What each symbol does to the elements:
MJ $ QB
MJ % GG
MJ @ TC
MJ * NF
HL $ QR
HL % CN
HL @ DG
HL * DJ
BR $ HN
BR % JD
BR @ TT
BR * JM
BS $ DM
BS % SQ
BS @ JJ
BS * CN
NM $ BH
NM % ZQ
NM @ ZJ
NM * GN
QQ $ PF
QQ % JL
QQ @ LB
QQ * PB
RM $ GS
RM % NM
RM @ ML
RM * RC
SD $ JJ
SD % QT
SD @ SM
SD * CG
CD $ CP
CD % QQ
CD @ BB
CD * ZN
ZJ $ GN
ZJ % RF
ZJ @ CF
ZJ * NM
SQ $ SM
SQ % NZ
SQ @ MF
SQ * CJ
GL $ BB
GL % SC
GL @ PF
GL * HP
ML $ RC
ML % ZJ
ML @ GJ
ML * RM
RF $ TB
RF % NF
RF @ GR
RF * ZQ
QR $ MC
QR % MH
QR @ DJ
QR * GH
PF $ HP
PF % MM
PF @ PB
PF * GL
DM $ NG
DM % SM
DM @ CN
DM * MH
QB $ TD
QB % MR
QB @ NF
QB * LJ
MS $ TC
MS % DC
MS @ MR
MS * TM
JH $ GG
JH % JM
JH @ DC
JH * NR
GJ $ RM
GJ % CF
GJ @ TH
GJ * ML
HN $ BT
HN % LG
HN @ JM
HN * RD
GN $ TH
GN % TB
GN @ NM
GN * BH
MH $ CR
MH % SD
MH @ DM
MH * NG
CN $ MH
CN % CJ
CN @ BS
CN * DM
GT $ RF
GT % TC
GT @ TD
GT * GR
MM $ LM
MM % MC
MM @ JB
MM * SC
GH $ SZ
GH % NG
GH @ QR
GH * MC
BQ $ JB
BQ % DJ
BQ @ GQ
BQ * JL
LB $ PB
LB % BQ
LB @ LM
LB * QQ
LD $ NQ
LD % BB
LD @ RP
LD * FC
NC $ LD
NC % GL
NC @ CP
NC * RP
PN $ MS
PN % BT
PN @ GG
PN * MR
JJ $ CN
JJ % MF
JJ @ CG
JJ * BS
RD $ LF
RD % LL
RD @ HN
RD * BT
LJ $ GT
LJ % MS
LJ @ QB
LJ * TD
QT $ MF
QT % QP
QT @ TQ
QT * MT
DR $ ZJ
DR % GT
DR @ PQ
DR * CF
PC $ LC
PC % CP
PC @ NQ
PC * JD
PB $ GL
PB % JB
PB @ QQ
PB * PF
LC $ LL
LC % RP
LC @ JD
LC * LG
GQ $ JL
GQ % HL
GQ @ SZ
GQ * BQ
PH $ RH
PH % GJ
PH @ PP
PH * QP
DG $ DJ
DG % BS
DG @ CR
DG * HL
CP $ RP
CP % PF
CP @ ZN
CP * NC
NG $ DG
NG % CG
NG @ MH
NG * CR
JB $ SC
JB % GH
JB @ JL
JB * MM
NR $ PN
NR % HN
NR @ JH
NR * GG
FL $ BR
FL % NQ
FL @ LL
FL * TT
CG $ BS
CG % MT
CG @ SD
CG * JJ
JD $ LG
JD % NC
JD @ PC
JD * LC
TM $ MJ
TM % JH
TM @ MS
TM * TC
PP $ QP
PP % TH
PP @ GS
PP * PH
LL $ TT
LL % FC
LL @ LG
LL * FL
LF $ JH
LF % TT
LF @ BT
LF * DC
BH $ GJ
BH % PQ
BH @ GN
BH * TH
DJ $ GH
DJ % DM
DJ @ HL
DJ * QR
SC $ LB
SC % SZ
SC @ MM
SC * LM
TH $ ML
TH % DR
TH @ BH
TH * GJ
RC $ PP
RC % GN
RC @ RM
RC * GS
ZR $ FZ
ZR % RC
ZR @ RH
ZR * NZ
TQ $ MT
TQ % PH
TQ @ FZ
TQ * QT
LG $ FL
LG % LD
LG @ LC
LG * LL
BT $ DC
BT % FL
BT @ RD
BT * LF
FZ $ QT
FZ % PP
FZ @ NZ
FZ * TQ
TT $ JM
TT % PC
TT @ FL
TT * BR
PQ $ CF
PQ % TD
PQ @ TB
PQ * DR
TC $ NF
TC % NR
TC @ TM
TC * MJ
JM $ RD
JM % LC
JM @ BR
JM * HN
LM $ QQ
LM % GQ
LM @ SC
LM * LB
ZQ $ PQ
ZQ % QB
ZQ @ RF
ZQ * TB
JL $ MM
JL % QR
JL @ BQ
JL * JB
TB $ DR
TB % LJ
TB @ ZQ
TB * PQ
HP $ CD
HP % LM
HP @ GL
HP * BB
SZ $ BQ
SZ % DG
SZ @ MC
SZ * GQ
GR $ ZQ
GR % MJ
GR @ GT
GR * RF
RH $ NZ
RH % RM
RH @ QP
RH * ZR
QP $ ZR
QP % ML
QP @ PH
QP * RH
RP $ FC
RP % HP
RP @ NC
RP * LD
DC $ NR
DC % BR
DC @ LF
DC * JH
GG $ MR
GG % RD
GG @ NR
GG * PN
TD $ GR
TD % TM
TD @ LJ
TD * GT
MR $ TM
MR % LF
MR @ PN
MR * MS
NQ $ JD
NQ % ZN
NQ @ FC
NQ * PC
GS $ PH
GS % BH
GS @ RC
GS * PP
NF $ LJ
NF % PN
NF @ MJ
NF * QB
SM $ CG
SM % TQ
SM @ CJ
SM * SD
ZN $ NC
ZN % PB
ZN @ CD
ZN * CP
MT $ SQ
MT % RH
MT @ QT
MT * MF
FC $ PC
FC % CD
FC @ LD
FC * NQ
BB $ ZN
BB % LB
BB @ HP
BB * CD
MF $ CJ
MF % ZR
MF @ MT
MF * SQ
NZ $ TQ
NZ % GS
NZ @ ZR
NZ * FZ
CR $ HL
CR % JJ
CR @ NG
CR * DG
CF $ NM
CF % GR
CF @ DR
CF * ZJ
MC $ GQ
MC % CR
MC @ GH
MC * SZ
CJ $ SD
CJ % FZ
CJ @ SQ
CJ * SM

The rows follow the links: the fewer symbols apart two elements are, the more alike their rows tend to be.

Each row is also shifted at random along 5 hidden directions that mean nothing.

Some elements, each with a row of numbers:
JD: -18 3 6 -14 10 6 -16 16 13 6 -32 -5 5 -13 -2 -10 9 10 -4 2 4 -14 9 0 -13 7 -16 -3 8 10 -31 -13 13 -13 7 6 5 0 7 4 1 0 14 4 -11 -1 6 1 -9 -4 5 -1 12 -14 -10 12 -12 -2 -14 5 1
FZ: 1 7 5 10 -6 -9 -12 7 -13 5 -13 -4 10 12 -10 1 -12 -18 8 -6 -3 -22 -8 2 -9 9 13 6 -1 3 -4 9 0 2 -5 -5 -2 9 -1 -3 -1 6 9 -9 4 4 -1 -3 -9 8 14 3 -5 -7 1 -14 2 3 2 -13 3
ZN: 18 5 10 -9 14 3 -28 22 -7 10 -16 -1 17 12 -19 -9 -1 -14 -4 10 -6 -22 11 16 -23 -8 -6 -12 -12 -5 -6 16 12 16 -2 9 -7 -2 9 10 -9 16 14 -4 -13 -7 1 -2 -12 3 12 2 0 -3 -5 6 2 7 10 3 22
MC: 21 1 1 2 5 10 21 -12 -4 0 7 7 0 -4 -2 0 -6 -6 1 9 -15 15 9 1 21 -9 -3 -1 -6 -4 3 9 4 -13 -10 -2 11 9 10 8 -10 -6 -14 -3 8 9 0 -7 7 21 -2 2 -8 7 -6 -3 -2 -10 6 4 -1
CN: 28 -3 -6 8 -1 -1 0 3 -8 1 4 7 -1 6 2 -2 -9 -7 11 -5 -9 -7 -6 -10 -6 -2 4 11 -8 -7 10 7 -4 12 5 -4 4 11 8 0 -9 0 4 -10 8 11 -2 -10 3 14 1 6 4 5 0 -11 5 -3 2 -8 -11
BH: 3 -1 -1 10 -12 -4 16 -8 5 -12 -3 -4 -9 -12 14 3 -2 8 4 -9 8 6 -6 -12 17 14 6 13 16 10 -3 -15 -11 -17 6 -14 7 5 -13 -9 12 -13 -4 2 9 9 2 6 0 -2 -2 -2 5 -4 8 -7 -4 -2 -14 -4 -17
TC: 7 -7 -6 1 -5 -2 17 -9 7 -8 19 -2 -13 0 11 3 6 12 -7 2 12 16 -1 5 18 -6 2 -4 2 1 23 -2 -11 8 3 -1 -10 -14 -11 -5 12 -7 -8 7 -1 -5 -3 12 7 -19 -17 -6 -3 9 10 8 0 6 0 4 0
MR: -3 -3 1 -3 -1 1 2 -1 13 -11 2 -4 -7 -15 10 1 10 19 -7 1 11 16 3 -6 3 5 -6 -1 15 7 -8 -17 -3 -10 7 -5 2 -5 -13 -4 12 -3 -6 10 -4 -1 3 10 -1 -12 -6 -6 10 -2 7 9 1 0 -7 8 -7
MT: 24 1 -2 14 -7 -1 29 -22 -13 -2 20 4 -5 7 -2 9 -14 -12 3 3 -8 15 -3 8 28 -7 14 2 -7 -1 23 17 -8 -4 -15 -6 0 4 -1 1 -1 -8 -15 -6 12 9 -4 0 8 12 -5 1 -19 11 3 -11 0 -3 9 -7 0
CJ: 34 -3 -1 12 -3 -3 0 8 -7 -10 -5 3 -1 -1 5 -7 -10 -7 12 -5 -5 -7 -5 -13 0 6 4 17 3 0 5 2 -7 6 10 -14 7 16 0 -2 -3 -2 7 -10 10 17 -1 -5 -4 17 2 6 11 2 8 -12 3 -1 -7 -8 -17
MF: -44 -1 -1 10 -8 -7 -2 6 -15 -4 1 -5 -1 16 -8 -8 -9 -16 7 1 4 -15 -16 10 0 1 7 3 -4 -2 25 18 -4 26 3 -5 -13 -1 1 -3 -7 2 11 -10 4 3 -5 1 -6 10 -6 9 -2 5 10 -6 -1 8 1 -10 -2
LB: -16 7 1 -10 10 11 3 -9 -2 27 -11 1 7 6 -17 3 -4 -5 -4 9 -9 -5 6 22 -1 -10 -2 -14 -15 2 -14 17 13 -15 -25 19 0 -6 23 11 -10 -1 3 -4 -6 -3 0 -7 5 5 2 0 -20 -4 -25 7 -15 -8 6 -2 17
NG: 29 1 -6 6 0 8 28 -28 -4 6 20 12 -4 -5 4 13 -6 -1 5 -1 -17 25 3 -7 21 -8 6 4 -8 -5 1 3 -1 -24 -18 2 15 10 10 3 -7 -8 -22 0 13 9 0 -13 18 15 -1 -1 -16 6 -13 -10 1 -16 9 -2 -4
TQ: -14 4 1 10 -6 -5 -11 -5 -11 1 5 0 5 5 -9 7 -7 -7 3 -3 -3 4 -11 -1 -15 5 12 4 4 1 -4 6 -1 -2 -12 -4 2 6 -1 -1 -2 8 -3 -7 5 6 -1 -2 -1 10 8 1 -7 -3 3 -11 9 -1 7 -10 -3
RD: 11 -3 2 -8 2 -4 11 10 6 -9 4 0 -3 3 11 -6 8 -3 -1 1 6 -8 10 0 17 -6 -9 -5 -5 -8 18 -4 -2 18 20 -1 -8 -8 -9 -4 3 -4 1 10 -4 -14 -1 3 -3 -14 -5 -1 8 6 8 8 -1 10 -1 12 9
RF: 14 2 -1 5 -6 -4 -15 -19 -7 7 32 -2 2 12 -11 21 1 5 -12 2 3 25 -8 12 -21 -7 18 -11 -3 -2 6 9 -7 -1 -29 9 -10 -13 -12 -1 12 15 -19 3 -5 -9 -2 9 8 -17 4 -11 -21 3 4 -2 18 3 24 -5 15
JJ: 40 0 -1 9 1 -3 -31 19 -9 3 -15 3 7 3 -7 -5 -9 -6 11 -8 -8 -18 -9 -13 -36 9 4 16 -1 -1 -15 2 1 7 4 -5 7 18 8 1 -7 12 17 -14 3 17 1 -9 -7 16 13 6 13 -6 0 -14 10 -2 -2 -12 -14
MH: -4 5 0 4 -2 -3 12 3 -9 13 -18 1 5 15 -6 -4 -14 -25 12 -3 -7 -32 -2 10 16 0 6 3 -16 -2 9 17 2 5 0 2 -3 5 14 0 -11 -9 15 -9 5 1 -4 -11 -2 10 5 8 -10 -2 -12 -8 -16 1 -3 -10 7
RH: 64 -6 -7 17 -9 -7 18 -14 -13 -10 38 9 -7 12 8 10 -10 -8 6 -5 -8 17 -6 -7 14 -10 17 8 -10 -13 35 11 -17 15 -3 -9 -2 5 -9 -4 1 -1 -17 -3 14 6 -6 -4 10 3 -5 -1 -8 17 13 -15 17 1 16 -5 -5
TH: -26 -6 -4 7 -9 -7 -34 8 3 -15 4 -2 -5 -14 7 0 7 22 1 -12 10 14 -20 -27 -44 19 1 16 25 6 -18 -24 -7 1 10 -11 6 7 -13 -8 9 13 2 -2 1 10 4 5 -4 1 1 0 24 -7 17 -8 19 -1 -8 -5 -29
QB: 45 4 2 1 -1 -1 -18 -4 4 12 -7 -4 6 -3 -4 14 1 9 -7 -5 3 3 2 3 -21 6 10 -2 6 11 -27 -7 -1 -23 -18 6 1 -2 -6 0 17 7 -1 3 -8 0 2 7 0 -18 13 -12 -8 -14 -7 -1 2 -2 2 -8 7
MJ: -9 0 -1 -1 -6 -3 18 -8 7 4 -3 -8 -8 2 5 4 1 4 -5 -1 13 -5 0 14 22 0 5 -6 0 7 10 -1 -6 -3 -1 3 -11 -14 -7 -6 12 -13 2 6 -4 -8 -2 11 1 -21 -8 -6 -11 -1 0 8 -14 6 -6 -1 8
CP: -69 -1 2 -16 7 7 1 3 11 -6 -4 0 -1 -13 4 -9 14 10 -4 6 2 8 7 -4 3 0 -19 -7 6 -1 -9 -13 11 -3 12 3 4 -5 3 2 -8 -1 -3 8 -4 -9 4 -2 0 3 -6 4 12 0 -2 13 -5 -2 -6 16 -2
PN: 4 0 4 -2 -1 -1 6 0 5 -4 0 -6 -3 -1 1 0 3 4 -10 6 9 3 5 12 11 -2 -1 -8 4 5 6 0 -3 0 0 0 -8 -11 -10 -1 10 -3 -2 6 -6 -6 0 12 -4 -14 -5 -5 -4 1 6 9 -5 7 -1 5 9
GQ: 19 1 1 -1 7 13 26 -13 4 0 -5 7 -2 -18 5 -1 -3 3 2 5 -14 18 13 -8 25 -1 -8 4 3 3 -15 -3 6 -31 -6 -4 21 13 11 8 -8 -13 -13 -1 10 14 4 -8 7 21 0 1 -1 1 -12 -1 -8 -16 -5 5 -9
NQ: -27 2 3 -13 10 13 -2 -8 9 10 -6 -2 2 -11 -8 2 8 14 -13 12 0 16 10 13 -3 -5 -10 -13 4 8 -21 -2 12 -22 -16 12 4 -9 8 10 0 0 -6 5 -8 -3 4 4 3 -2 -2 -5 -7 -4 -13 15 -8 -7 0 8 8

Where do the symbols, taken in turn from left to right, take each start?
Answer with the element's name.
13 3 0 -2 8 11 21 -9 -1 11 -9 3 0 -2 -6 -2 -8 -6 0 10 -11 0 10 12 21 -9 -5 -4 -11 2 -2 13 6 -14 -11 6 7 4 18 10 -10 -11 1 -5 2 6 0 -5 5 14 -4 2 -12 2 -16 3 -15 -9 -2 1 5
@ $ @ $ * -> LM
-19 -2 3 -13 8 -2 -31 29 6 4 -21 -5 6 6 -6 -14 9 1 -3 1 9 -29 1 7 -28 1 -12 -6 -3 -1 -6 -2 8 23 16 8 -11 -9 4 1 -1 11 25 1 -16 -10 0 3 -13 -11 2 3 15 -6 0 13 -3 11 -6 4 9
% $ @ @ % * -> ZN
-3 -4 0 -12 8 8 -11 8 18 -4 -8 2 -3 -20 10 -6 14 22 -5 -1 4 8 8 -15 -13 4 -17 2 10 2 -23 -23 5 -11 12 2 10 0 1 1 2 1 1 8 -7 -1 5 0 0 -6 -2 -2 19 -5 -3 11 0 -5 -10 11 -9
* $ * @ $ @ % -> JD
-30 7 2 5 -8 3 0 -34 4 4 13 -4 0 -16 -4 25 4 20 -13 -1 2 42 -6 -1 -8 10 13 -5 21 16 -32 -14 0 -49 -35 2 11 -4 -11 -1 16 2 -27 7 1 2 4 8 10 -6 7 -13 -19 -11 -5 -4 6 -13 7 -4 -2
@ % * $ $ -> PQ
37 -4 -10 16 -10 0 27 -32 -6 -3 39 4 -15 5 5 18 -7 6 -4 1 0 35 -8 6 20 -10 18 1 -4 0 27 10 -17 -4 -21 -3 -4 -6 -9 -2 10 -7 -23 0 10 7 -5 8 16 -5 -14 -8 -21 15 6 -6 7 -3 12 -6 -4
@ @ * $ $ * % @ -> GN
20 2 -2 -8 12 16 -3 -17 3 19 7 9 4 -8 -8 10 3 10 -7 7 -16 24 9 3 -12 -10 -4 -8 -8 -1 -23 2 11 -27 -26 14 12 2 18 13 -7 5 -13 0 -2 3 4 -9 13 8 4 -5 -13 -1 -22 4 2 -16 11 3 6
@ @ $ % @ -> BQ
32 6 0 13 -6 2 2 -32 -8 12 19 -3 2 1 -13 26 -8 7 -12 5 -3 34 -5 16 -6 -2 23 -8 4 12 -11 11 -5 -32 -46 5 1 -4 -6 4 15 4 -22 -2 1 8 1 10 9 -5 5 -14 -32 -3 -6 -7 6 -8 16 -13 8
@ % * $ @ % -> TD
-9 3 2 0 3 -1 -21 14 -6 2 -14 3 10 1 -6 -7 -3 -9 11 -5 -10 -18 -3 -13 -22 7 -4 8 -1 -4 -15 -1 6 5 8 -2 7 14 9 1 -13 9 12 -7 3 5 2 -13 -6 18 12 8 11 -7 -3 -9 6 -3 -1 -4 -6
% * @ @ % % -> ZR
16 6 5 11 -8 -8 6 -5 -10 4 -2 -9 3 15 -9 8 -11 -14 -2 2 6 -10 -4 20 12 1 18 -5 -2 7 13 16 -7 1 -15 -2 -13 -6 -9 -2 11 -3 2 -4 0 -2 -4 11 -6 -9 4 -4 -18 -1 6 -5 -4 9 4 -10 13
% $ % * -> TD
-34 0 -1 -11 10 9 -27 12 8 8 -21 2 5 -13 -5 -9 8 12 1 0 -5 -5 1 -11 -33 6 -16 3 4 2 -32 -12 13 -10 4 7 11 7 17 5 -11 9 11 -3 -5 5 5 -10 -2 11 6 4 15 -9 -13 5 -1 -9 -9 3 -10
% $ @ % % @ $ -> MH
1 0 1 12 -12 -12 56 6 -4 -17 -18 -3 -10 5 20 -14 -16 -29 22 -9 3 -36 3 -4 72 7 4 16 -4 -2 36 5 -12 12 33 -22 -1 11 -6 -12 -3 -33 11 -3 19 5 -6 -4 -7 10 -8 11 3 6 9 -11 -25 8 -22 -3 -9
$ @ @ * $ * * -> SM
1 -6 -4 -1 6 8 25 -2 -1 -4 2 6 -8 -2 5 -11 -3 -4 3 8 -6 4 6 2 25 -9 -10 1 -8 -6 18 8 2 8 9 -3 3 3 10 5 -13 -11 0 -4 7 7 -2 -6 3 16 -13 7 3 12 -2 4 -7 -4 -5 6 -6
% % * * @ -> NG
27 -4 -5 13 -8 -8 -21 2 -12 0 17 -1 -2 16 -8 5 -7 -1 -1 -4 4 2 -17 4 -28 -2 15 4 -2 -2 16 12 -12 23 -9 -2 -12 -1 -7 -3 5 13 4 -9 0 6 -4 6 -1 -4 -1 -2 -3 5 13 -8 16 7 10 -13 -3
* % % * @ -> ZQ
28 -4 -3 2 -7 -7 -3 -3 6 -8 15 1 -6 -4 13 8 6 9 0 -10 6 10 -3 -14 -5 4 6 4 7 -2 1 -14 -9 1 7 -5 0 -1 -15 -8 13 2 -8 8 1 -3 0 5 3 -17 1 -6 7 0 10 -4 12 3 1 2 -5
* @ @ @ * $ * -> RF
-21 0 2 -13 9 7 -15 6 5 4 -1 4 6 -6 -4 -4 10 6 -2 4 -6 3 6 -6 -17 -4 -13 -6 -2 -6 -15 -6 12 -2 2 8 6 0 9 6 -9 9 -2 4 -5 -5 3 -8 1 5 4 3 8 -2 -8 6 5 -4 4 9 3
$ % @ % % % -> DM
11 7 0 6 3 -3 -38 9 -24 25 -3 -1 17 31 -33 4 -15 -22 2 4 -11 -25 -13 24 -45 -9 15 -7 -22 -5 3 35 5 24 -27 15 -15 -1 17 9 -13 23 18 -19 -7 1 -5 -7 -5 9 13 4 -19 -3 -9 -8 8 4 20 -20 17
$ @ @ $ * % * -> BS
-4 -4 0 -9 10 7 -4 2 -1 -4 19 7 1 2 -3 -4 9 3 -6 9 -7 15 8 1 -6 -14 -11 -10 -8 -12 10 4 5 15 2 6 -1 -4 4 7 -11 9 -9 4 -4 -7 0 -3 4 4 -5 1 3 11 2 8 11 0 14 13 6
% $ $ $ % -> QQ
23 5 4 12 -7 -14 -3 16 -14 -2 -15 -4 7 17 -3 -5 -14 -28 14 -9 -1 -37 -5 2 5 8 13 10 -6 -2 13 13 -5 18 9 -9 -7 10 -3 -5 -2 0 16 -9 6 3 -4 -3 -12 6 11 6 1 -3 7 -16 -1 10 -3 -13 3
* $ % @ -> PH
0 -2 -4 -1 -3 -1 -16 -9 4 3 16 -3 -4 0 -2 11 7 18 -11 -1 9 18 -7 3 -22 -1 6 -6 6 4 -3 -6 -5 -2 -12 6 -7 -13 -8 -3 12 9 -7 5 -8 -5 1 10 6 -20 -3 -9 -5 0 3 4 9 2 7 -2 2
* % $ @ $ * * % -> PN
